Below is a small trained network, with its code and all its weights. Each question gives an input and a class and asks what happens when units are switched off, that is, made to give their printed mean instead of their output.

import numpy as np


def w(rows, s, z=0):
    codes = np.array(rows[::2]) - 128.0
    scale = np.full(codes.shape[1], s)
    scale[-1] = z or s
    return codes * scale


def f(y):
    return np.maximum(y, 0)


def log_softmax(a):
    a = a - a.max(-1, keepdims=True)
    return a - np.log(np.exp(a).sum(-1, keepdims=True))


def net(x, mask):
    res = np.array(x, float).reshape(1, 4) / 4 @ E
    y = f(res @ A[0][:, :-1].T + A[0][:, -1])
    res = res + np.where(mask, y, B[0][:, -1]) @ B[0][:, :-1]
    return log_softmax(res[-1] @ U[:, :-1].T + U[:, -1])


A, B = {}, {}
E = w([
[113,165,8,193,118,138,46,177],'x0',
[182,39,75,194,157,94,178,130],'x1',
[64,180,68,128,159,43,148,82],'x2',
[76,71,43,46,106,143,189,186],'x3',
],0.013)
A[0] = w([
[74,62,82,78,90,113,186,215,116],'n1',
[91,183,81,198,127,111,92,200,255],'n2',
[207,182,183,221,164,90,86,79,101],'n3',
[129,109,195,82,160,132,206,69,46],'n4',
[158,161,143,65,149,33,158,100,203],'n5',
[189,102,160,141,57,249,126,151,84],'n6',
[76,187,87,104,182,38,145,59,90],'n7',
[69,199,175,75,73,187,60,94,113],'n8',
[200,59,114,205,171,68,154,126,103],'n9',
],0.012,0.007)
B[0] = w([
[143,210,128,67,105,152,144,119,243],'n1',
[205,81,178,114,92,100,47,142,255],'n2',
[119,218,71,47,75,130,173,194,250],'n3',
[199,120,64,114,169,123,16,156,212],'n4',
[183,75,156,95,100,73,98,88,210],'n5',
[103,75,33,171,4,29,168,58,217],'n6',
[94,98,65,205,24,134,174,102,235],'n7',
[127,127,169,167,168,198,132,50,231],'n8',
[78,116,199,136,140,228,94,38,227],'n9',
],0.011,0.017)
U = w([
[98,110,87,168,91,55,174,82,126],'0',
[118,239,107,38,114,157,157,148,117],'1',
[103,131,165,145,158,251,119,54,122],'2',
[189,110,120,116,142,90,46,144,106],'3',
[155,112,219,102,96,80,153,128,255],'4',
[70,126,150,150,197,122,142,126,112],'5',
[95,139,105,145,178,92,156,128,109],'6',
[83,141,166,155,166,111,161,136,110],'7',
],0.015,0.014)

Each question gives the input, the list of numbers given to net, and the class t.
The units are the neurons (one row each of A and B). Each row of codes is followed by its name. A weight is (code - 128) times the scale printed after its matrix; where a second scale follows, it is the last column's (A, B and U).
mask holds one flag per neuron, in row order. A switched-off neuron (its flag False) gives its mean, the last column of its row in B, instead of its output. The means were averaged over made-up inputs and are rounded, as every weight is.
A unit's drop is (log p(t) with every unit on - log p(t) with that unit switched off) / (log p(t) with every unit on - log p(t) with every unit switched off).
The circuit of an input: a set's keep is (log p(t) with only the set's units on - log p(t) with every unit switched off) / (log p(t) with every unit on - log p(t) with every unit switched off). Starting from all 9 units, units are removed one at a time, each time the one whose removal leaves the highest keep (on an exact tie, the one counted first), for as long as the keep stays at least 0.8.
units of the circuit, in order: the units of the circuit, biggest drop first
most important unit: the unit with the biggest drop
k most important neurons: the k neurons with the biggest drops, biggest first
drop of u: that unit's drop, to one decimal
input [6,-1,5,2], class 3: units of the circuit, in order	n2
input [-2,5,-4,6], class 1: 3 most important neurons	n1; n8; n7
input [-4,-1,-2,-2], class 3: 2 most important neurons	n4; n7
input [2,2,1,3], class 4: 3 most important neurons	n3; n4; n8
input [-8,4,0,7], class 3: 3 most important neurons	n4; n3; n5
input [-4,-3,-7,8], class 1: 2 most important neurons	n1; n7
input [-6,8,-5,6], class 2: 2 most important neurons	n9; n3
input [-7,2,-2,-5], class 3: 2 most important neurons	n4; n1
input [3,2,-3,-4], class 1: 3 most important neurons	n3; n7; n5
input [-6,1,2,8], class 1: 2 most important neurons	n1; n2
input [-5,-6,-3,-6], class 1: 2 most important neurons	n3; n9
input [6,-7,8,-2], class 0: 2 most important neurons	n7; n9
input [-2,-8,-7,4], class 2: 4 most important neurons	n8; n7; n3; n5
input [1,6,5,-6], class 1: most important unit	n3
input [-7,2,-6,-3], class 3: drop of n7	0.7
input [-7,0,-6,0], class 3: drop of n4	1.6
input [0,0,-4,1], class 0: drop of n2	0.1
